Here is a tiny trained network, its code and every weight. The questions are about switching its units off for an input and a class, where a switched-off unit gives its printed mean instead of its output.

import numpy as np


def w(rows, s, z=0):
    codes = np.array(rows[::2]) - 128.0
    scale = np.full(codes.shape[1], s)
    scale[-1] = z or s
    return codes * scale


def norm(h):
    return h / np.sqrt((h * h).mean(-1, keepdims=True) + 1e-5)


def f(y):
    return np.maximum(y, 0)


def log_softmax(a):
    a = a - a.max(-1, keepdims=True)
    return a - np.log(np.exp(a).sum(-1, keepdims=True))


def net(x, mask):
    res = np.array(x, float).reshape(1, 8) / 4 @ E
    u = 0
    for l in range(3):
        y = f(norm(res) @ A[l][:, :-1].T + A[l][:, -1])
        res = res + np.where(mask[u : u + 13], y, B[l][:, -1]) @ B[l][:, :-1]
        u += 13
    return log_softmax(norm(res)[-1] @ U[:, :-1].T + U[:, -1])


A, B = {}, {}
E = w([
[128,133,156,210,151],'x0',
[81,162,166,105,183],'x1',
[151,89,232,105,101],'x2',
[128,68,95,128,148],'x3',
[112,90,158,132,253],'x4',
[27,82,125,118,73],'x5',
[109,132,130,194,105],'x6',
[161,80,121,138,116],'x7',
],0.0044)
A[0] = w([
[147,137,174,105,165,60],'0.n1',
[107,149,135,85,70,83],'0.n2',
[138,153,118,254,115,156],'0.n3',
[126,125,93,219,112,78],'0.n4',
[88,112,137,95,200,79],'0.n5',
[177,162,134,73,159,79],'0.n6',
[137,124,55,144,68,248],'0.n7',
[170,143,61,137,132,5],'0.n8',
[157,155,131,202,98,134],'0.n9',
[140,206,147,127,166,155],'0.n10',
[152,153,172,194,119,19],'0.n11',
[144,149,65,99,156,66],'0.n12',
[174,85,129,178,180,78],'0.n13',
],0.006,0.003)
B[0] = w([
[110,68,86,119,144,149],'0.n1',
[74,146,187,68,62,167],'0.n2',
[150,163,167,232,217,215],'0.n3',
[200,181,111,106,177,170],'0.n4',
[125,129,112,167,201,176],'0.n5',
[116,26,98,97,161,157],'0.n6',
[42,56,77,98,153,253],'0.n7',
[52,93,56,121,221,146],'0.n8',
[132,164,182,177,142,184],'0.n9',
[133,63,103,115,77,192],'0.n10',
[166,172,232,212,81,143],'0.n11',
[90,125,34,193,189,154],'0.n12',
[98,114,198,89,2,164],'0.n13',
],0.0043,0.0042)
A[1] = w([
[138,190,146,86,81,4],'1.n1',
[194,217,135,91,153,171],'1.n2',
[252,106,148,21,138,125],'1.n3',
[189,177,180,70,164,85],'1.n4',
[11,90,232,108,151,140],'1.n5',
[157,47,136,138,127,164],'1.n6',
[153,201,54,134,135,14],'1.n7',
[74,88,188,73,225,151],'1.n8',
[109,96,137,121,227,106],'1.n9',
[76,75,129,91,134,172],'1.n10',
[9,167,84,118,103,182],'1.n11',
[118,178,2,122,138,145],'1.n12',
[212,160,96,210,83,156],'1.n13',
],0.006,0.0037)
B[1] = w([
[147,192,125,88,191,135],'1.n1',
[103,60,158,132,75,165],'1.n2',
[31,31,84,124,85,175],'1.n3',
[61,81,70,110,91,148],'1.n4',
[168,169,27,161,124,246],'1.n5',
[70,98,101,107,139,182],'1.n6',
[82,25,65,99,111,143],'1.n7',
[124,147,46,162,127,237],'1.n8',
[86,176,83,167,107,204],'1.n9',
[173,146,128,148,86,211],'1.n10',
[213,104,183,124,90,255],'1.n11',
[38,1,116,147,199,222],'1.n12',
[83,120,196,157,195,193],'1.n13',
],0.0068,0.0046)
A[2] = w([
[162,209,123,126,94,132],'2.n1',
[61,170,121,2,136,91],'2.n2',
[113,82,195,113,222,2],'2.n3',
[176,221,121,98,87,135],'2.n4',
[120,94,189,136,66,134],'2.n5',
[74,154,88,168,191,106],'2.n6',
[211,179,174,160,247,72],'2.n7',
[142,178,196,156,152,101],'2.n8',
[141,70,215,136,90,97],'2.n9',
[121,89,87,48,75,122],'2.n10',
[98,130,83,105,239,111],'2.n11',
[131,209,105,102,101,109],'2.n12',
[84,77,169,144,61,139],'2.n13',
],0.0061,0.01)
B[2] = w([
[173,145,119,110,174,165],'2.n1',
[215,37,18,151,159,139],'2.n2',
[190,189,125,212,103,128],'2.n3',
[198,141,111,93,177,166],'2.n4',
[127,160,82,89,194,205],'2.n5',
[123,67,51,129,169,244],'2.n6',
[122,110,159,1,62,148],'2.n7',
[157,129,183,140,128,150],'2.n8',
[81,155,72,133,221,155],'2.n9',
[159,78,190,95,69,229],'2.n10',
[27,79,32,236,217,228],'2.n11',
[193,151,82,123,159,146],'2.n12',
[151,124,88,75,165,255],'2.n13',
],0.0068,0.0032)
U = w([
[66,173,165,114,93,4],'0',
[28,208,212,58,130,2],'1',
[213,206,56,125,128,135],'2',
[127,47,98,29,25,178],'3',
[24,180,201,90,89,1],'4',
[190,207,167,35,163,104],'5',
[37,50,37,217,225,194],'6',
[166,198,250,227,203,151],'7',
],0.012,0.0098)

Each question gives the input, the list of numbers given to net, and the class t.
The units are the neurons (one row each of A and B). Each row of codes is followed by its name. A weight is (code - 128) times the scale printed after its matrix; where a second scale follows, it is the last column's (A, B and U).
mask holds one flag per neuron, layer by layer. A switched-off neuron (its flag False) gives its mean, the last column of its row in B, instead of its output. The means were averaged over made-up inputs and are rounded, as every weight is.
A unit's drop is (log p(t) with every unit on - log p(t) with that unit switched off) / (log p(t) with every unit on - log p(t) with every unit switched off).
The circuit of an input: a set's keep is (log p(t) with only the set's units on - log p(t) with every unit switched off) / (log p(t) with every unit on - log p(t) with every unit switched off). Starting from the 12 units with the biggest drops (on a tie, the unit counted first), units are removed one at a time, each time the one whose removal leaves the highest keep (on an exact tie, the one counted first), for as long as the keep stays at least 0.8.
circuit, biggest first: the units of the circuit, biggest drop first
unit that matters most: the unit with the biggest drop
k most important neurons: the k neurons with the biggest drops, biggest first
k most important neurons of layer l: the k neurons of layer l with the biggest drops, biggest first
drop of u: that unit's drop, to one decimal
input [-4,0,2,-7,4,8,-7,4], class 2: unit that matters most	1.n5
input [2,6,4,4,-7,8,-1,-6], class 3: circuit, biggest first	(0.n3 2.n10 1.n13)
input [-2,6,8,-3,-5,-5,3,5], class 3: 2 most important neurons of layer 2	(2.n11 2.n10)
input [7,-2,7,-2,-3,6,-7,3], class 3: 2 most important neurons	(0.n3 1.n6)
input [-7,1,1,4,-6,-7,3,-1], class 3: 3 most important neurons of layer 2	(2.n10 2.n11 2.n6)
input [4,-2,6,0,-7,2,7,3], class 7: 3 most important neurons of layer 2	(2.n11 2.n6 2.n8)
input [-6,-2,6,-3,4,-2,-2,-8], class 3: 2 most important neurons of layer 2	(2.n10 2.n11)
input [2,8,5,6,-3,7,-4,-2], class 2: 2 most important neurons	(1.n5 1.n12)
input [6,3,-2,-8,-2,-5,-4,-5], class 7: 2 most important neurons	(1.n12 0.n7)
input [2,0,8,-1,-2,-8,5,-1], class 7: 2 most important neurons	(0.n11 1.n12)
input [4,3,7,5,-5,6,-7,-6], class 5: 2 most important neurons of layer 1	(1.n12 1.n3)
input [1,7,0,1,-4,0,-5,5], class 3: 2 most important neurons	(0.n3 1.n3)
input [-4,6,8,-6,1,1,-1,-2], class 3: 2 most important neurons of layer 1	(1.n3 1.n4)
input [-2,-8,7,-8,-5,-8,-6,-6], class 3: circuit, biggest first	(1.n3)
input [-5,7,-3,-8,0,-4,4,-3], class 3: 3 most important neurons of layer 1	(1.n2 1.n11 1.n13)
input [6,-4,2,-4,-6,6,-5,-3], class 2: drop of 1.n12	0.2
input [-3,8,-2,-7,5,3,2,-7], class 2: drop of 1.n12	0.4
